Each row has two labels, one from each of two sets.
[ 0.89 -0.16 -1.52 -1.00  2.13  0.50  1.32 -1.90  0.36 -1.60 -6.31 -4.28
  2.75 -5.13 -1.21  2.16 -1.72 -1.18 -1.58] : bolol & tisim
[ 0.99  0.32  0.02  0.18  1.55  0.70 -0.30 -1.25 -0.26  0.07 -0.85 -0.31
 -0.69 -2.73  0.58  0.52 -1.07  0.83 -0.89] : Nesa & zak
[-0.76  0.51 -0.08  0.26  0.57 -0.28 -0.23 -1.64 -1.52  0.56  1.82 -1.88
 -1.01 -2.28  0.17  1.12 -0.35  1.63  0.05] : Nesa & zak
[ 0.32  0.25 -0.30  0.54  1.80  0.94  0.55 -1.65 -0.60 -0.39  4.63  0.32
 -4.17 -4.05 -0.51  2.21  0.67  2.02  0.58] : des & tisim
[ 1.38  1.03  0.02 -0.79  2.24 -0.23 -1.05 -1.71  0.31 -0.87  1.21  0.24
  1.99 -2.95  2.21  1.90  0.98  0.67 -0.27] : zam & zak
[ 0.62  0.12 -0.64 -0.50  1.61  0.29  1.72 -1.81 -0.20 -0.62  0.00 -2.14
 -1.13 -2.51 -0.49  2.20  0.89  0.63 -0.44] : bolol & tisim
[ 0.69  0.63 -0.46 -0.52  1.14 -0.32  1.59 -1.99  1.43 -0.05 -0.23 -1.96
 -0.13 -4.15 -0.33  1.92 -1.87  0.71 -1.13] : bolol & tisim
[ 0.41  0.85 -0.50 -0.58  1.69  0.45 -1.67 -0.23  0.13 -0.53 -0.93  0.71
  0.30 -2.03  1.65  0.84  0.15  0.31 -0.34] : zam & zak
[ 0.19  0.36 -0.17 -0.39  0.47 -0.08  1.08 -0.58  0.83 -0.53  0.32 -0.01
 -0.12 -1.29  0.99  1.04  2.54 -0.24 -0.40] : zam & tisim
[ 0.39  0.21 -0.91 -0.14  0.27 -0.79  2.17 -1.65 -0.14 -0.39  1.72 -0.58
 -1.57 -2.79 -1.11  2.05 -0.09  1.42 -0.28] : des & tisim
[ 0.02 -0.34  0.26  0.58  0.21 -0.34 -0.98 -2.20 -1.92  0.02 -0.99  2.00
  1.16 -1.48 -0.04  0.39 -2.54  0.43  0.36] : des & zak
[ 1.03  1.29 -0.14 -0.81  0.96 -0.14 -0.54 -1.15  0.18 -1.06  0.22 -0.50
  2.11 -1.76  1.93  1.09  1.33  0.09 -0.35] : zam & zak
[ 1.28 -0.06  0.73  0.41  1.15  0.92  1.91  0.35 -2.55  0.36  1.65 -2.85
 -2.13 -1.95 -0.30  0.97  3.85  2.35  0.45] : Nesa & tisim
[ 0.84  0.87 -0.42 -0.76  0.52 -0.59  1.83 -1.99 -0.69 -0.38  2.23 -2.20
  1.19 -4.44 -0.38  2.17  0.69  1.19 -0.80] : bolol & tisim
[-0.05 -0.04 -1.24  0.14  0.94  0.27  0.10 -1.96 -1.20 -0.68  0.59 -0.26
 -4.33 -1.18 -0.17  1.29 -0.97  1.33  0.47] : des & zak
[ 0.70  0.46 -0.30 -0.98  2.00  0.38  3.44 -1.51  1.77 -0.50  1.10 -4.66
 -0.49 -2.36  0.36  2.60  1.89  0.70 -0.99] : bolol & tisim
[ 0.97  0.57  0.40 -0.46  2.14 -0.15  0.29 -1.37  0.28 -0.64 -0.20 -1.39
  0.73 -3.00  1.54  1.66  1.26  0.87 -0.58] : zam & zak
[ 0.28 -0.44 -1.15  0.14  2.47  1.09  0.75 -0.19  0.21 -0.29  0.58 -1.24
 -4.12 -2.56 -0.99  1.55  0.78  0.88 -0.01] : des & tisim
[ 0.73  0.65 -1.22 -1.09  1.78  0.42  1.68 -1.00  3.39  0.66  0.93 -3.88
 -0.63 -2.07 -0.21  1.71 -1.38  0.89 -1.26] : bolol & tisim
[-0.02  1.57 -1.30 -1.67  0.51 -0.15  1.67 -0.87  1.35 -0.12  1.97 -2.44
 -0.09 -4.35  0.26  1.38  0.46  0.06 -1.45] : bolol & zak
[ 1.14  0.46 -0.07 -0.29  1.48  0.65 -1.24 -1.21 -0.22  0.54  2.56 -0.49
 -2.10 -1.42 -0.15  1.22 -1.24  1.86 -0.29] : Nesa & zak
[ 0.73  0.93 -0.11 -0.90  1.02 -0.93  2.01 -0.29  1.12 -1.02  0.12 -0.85
  1.11 -4.43  0.57  1.43  0.61  0.62 -1.24] : zam & tisim
[ 0.61 -0.28 -0.33 -0.14  1.67  0.65  1.72 -1.65 -1.08 -0.64 -0.46 -1.88
 -3.03 -2.39 -0.17  1.86  1.67  0.80  0.30] : des & tisim
[ 0.47  0.70 -0.20  0.23  1.08  0.59  0.51 -1.79 -1.87  0.27  2.81 -0.75
 -3.36 -2.68  0.29  1.15  0.03  2.21 -0.17] : Nesa & tisim
[ 1.36  0.18  0.03 -0.25  1.83  0.65  1.11 -0.40  0.08 -0.39  0.77 -2.32
 -2.14 -1.80  0.15  1.52  2.25  1.49 -0.41] : Nesa & tisim
[ 1.22  0.11  0.37 -0.21  1.21 -0.48  2.92 -0.49  0.87 -0.26 -0.50 -4.01
 -0.64 -2.22 -0.81  1.87  1.23  1.46 -0.92] : Tize & tisim
[ 0.09  0.15 -0.71  0.34  0.92  0.67 -0.72 -1.83 -0.47 -0.07  0.79  0.41
 -1.88 -1.55  0.02  1.37 -1.01  0.57 -0.03] : des & zak
[-0.32  0.00 -0.07 -0.54 -0.37  0.23  1.85 -0.68 -0.63 -0.12  2.30 -1.06
 -2.35 -1.45 -0.97  0.84  1.55  1.24 -0.54] : des & tisim
[ 0.82  0.27 -0.15  0.00  1.58  0.50  0.65 -1.24 -0.18  0.32  2.32 -2.39
 -3.01 -2.18  0.81  1.62  0.76  2.02 -0.57] : Nesa & zak
[-0.23 -0.44 -0.52 -0.09  0.40 -0.32  1.05 -1.87 -0.14 -0.28 -1.35  0.41
 -1.65 -0.68 -0.80  1.09 -2.43  0.31 -0.13] : des & zak
[-0.04  0.33 -0.61 -0.51  2.17  1.44  1.15 -1.31  0.99 -0.46 -0.62 -1.90
 -1.65 -3.54  0.02  1.43  0.62 -0.24 -0.80] : bolol & zak
[ 0.80  0.23  0.12 -0.58  1.68 -0.02 -0.24 -0.62 -0.79 -0.96  2.67  1.39
 -0.97 -2.97  1.94  1.16  2.01  1.12  0.39] : zam & tisim
[ 1.09  1.26 -0.25 -1.91  0.40 -0.99  0.63 -1.85 -0.08 -1.25  1.93  0.65
  1.00 -1.00  2.01  1.80  0.81  0.89 -0.75] : zam & zak
[ 1.18  0.08  0.08  0.00  0.97 -0.14  0.14  0.02 -0.94 -0.32 -1.21 -1.13
  0.80 -2.95 -0.29  0.99  1.70  0.83  0.56] : Nesa & tisim
[ 0.46  0.91 -0.84 -1.12  0.74 -0.34  1.05 -1.60  1.17 -0.03  4.21 -1.04
 -1.05 -1.94  0.85  1.86 -1.00  1.36 -0.74] : bolol & zak
[ 0.77 -0.03 -0.91 -0.81  2.07  0.47  0.32 -1.72 -0.18 -0.62 -0.77 -2.88
  0.50 -4.20  0.31  2.13 -1.24  0.49 -1.25] : bolol & zak
[ 0.22  0.59 -0.33 -0.76  1.63  0.91  0.79 -0.86  1.21 -0.54  1.86 -1.07
 -0.43 -2.76  1.35  1.63  1.95 -0.09 -0.91] : bolol & zak
[ 0.54  0.54 -0.14 -1.11  2.07  0.57  0.18 -1.32  0.75  0.02  6.15 -1.32
 -0.29 -2.71  1.24  2.71  0.34  1.36 -0.23] : bolol & tisim
[ 0.37 -0.46 -0.77  0.09  1.54 -0.02  2.12 -1.22  0.40 -0.25 -0.67 -1.96
 -2.58 -1.82 -1.07  1.61 -1.33  1.05  0.13] : des & tisim
[-0.08  0.04 -0.72  0.00  1.03  1.22  0.40 -1.59  0.39  0.44  3.43  0.02
 -3.05 -1.24 -0.24  1.32  0.67  1.12  0.07] : des & zak
[ 0.51  0.76  0.19 -0.54  0.43 -0.11  1.49 -1.01  0.55 -0.27  1.36 -1.84
  1.03 -2.49  0.05  1.33  1.69  0.27 -0.95] : bolol & tisim
[ 0.32 -0.36 -1.00 -0.62  2.06 -0.76  2.34 -0.45  1.30 -1.15  0.50 -0.12
 -2.90 -3.91 -0.03  1.51 -1.13  1.26 -0.10] : des & tisim
[ 0.46  0.87  0.04 -0.50  1.19  0.98 -0.40 -2.39 -0.37  0.21  0.92 -1.53
  0.07 -0.91  2.10  1.68  0.05  0.42 -0.42] : bolol & zak
[ 0.16  0.06  0.58  0.15  0.42 -0.55  1.55 -1.70 -1.14  0.17  3.24  0.64
  0.02 -2.43  0.97  1.83  3.65  1.46  0.61] : zam & tisim
[ 0.21 -0.68 -0.29 -0.78  0.93  0.45  3.75 -2.31  0.13 -0.69  0.08 -2.60
 -1.89 -3.65 -1.63  2.56  1.28  0.49 -0.91] : des & tisim
[ 0.39  0.48  0.45  0.47  2.10  1.09  0.49 -1.34 -0.06  0.18 -0.01 -1.05
 -1.97 -2.87  0.59  1.15  0.90  1.27 -1.06] : Nesa & tisim
[ 0.52  0.51 -0.68 -0.79  1.45 -1.13  1.54 -0.99  1.01 -1.41 -1.63  0.09
  0.31 -3.58  0.99  1.69  0.74  0.03 -1.80] : zam & tisim
[ 0.90  0.10 -0.26  0.70  1.15  0.72 -1.10 -2.00 -2.01  0.79  2.47 -0.01
 -2.98 -1.14 -0.67  1.39 -0.80  2.05  0.79] : Nesa & zak

Each row has two labels, one from each of two sets.
[-0.58  0.52  0.00 -0.99  3.05 -0.02  0.11  3.19 -4.00 -0.05 -1.34 -2.74
 -1.40  1.47  4.09 -2.17 -3.60  0.44 -1.86] : F & G
[-0.63  0.54 -0.06 -1.14  0.23 -0.63 -0.85  0.28 -1.06 -0.29  0.49 -1.09
  2.24  2.43 -0.97 -0.89 -1.44 -0.34 -0.38] : H & P
[-0.52 -0.41 -1.26 -0.64  3.95 -0.99  0.76  4.21 -2.83  0.67 -1.16 -2.34
 -1.09  0.68  4.36 -2.26 -2.37 -0.08 -1.23] : H & G
[-1.81 -1.02 -0.27  0.49  3.28 -3.36 -0.25  3.90 -5.55  0.16 -1.28 -1.21
  0.30  1.68  1.71 -3.01 -0.95 -0.21  0.10] : E & G
[-1.49 -1.09  1.00 -0.47  1.79  0.22 -1.62  3.64 -4.43 -0.19 -1.43 -2.34
 -0.09  3.28  3.97 -0.73 -3.33  0.83 -2.47] : X & K
[ 0.48 -0.29  0.64  0.87 -2.13  1.76 -2.25  3.89 -4.07  0.22 -1.58 -0.77
  0.54 -1.12  3.85 -0.88 -2.20  0.97 -1.28] : X & K
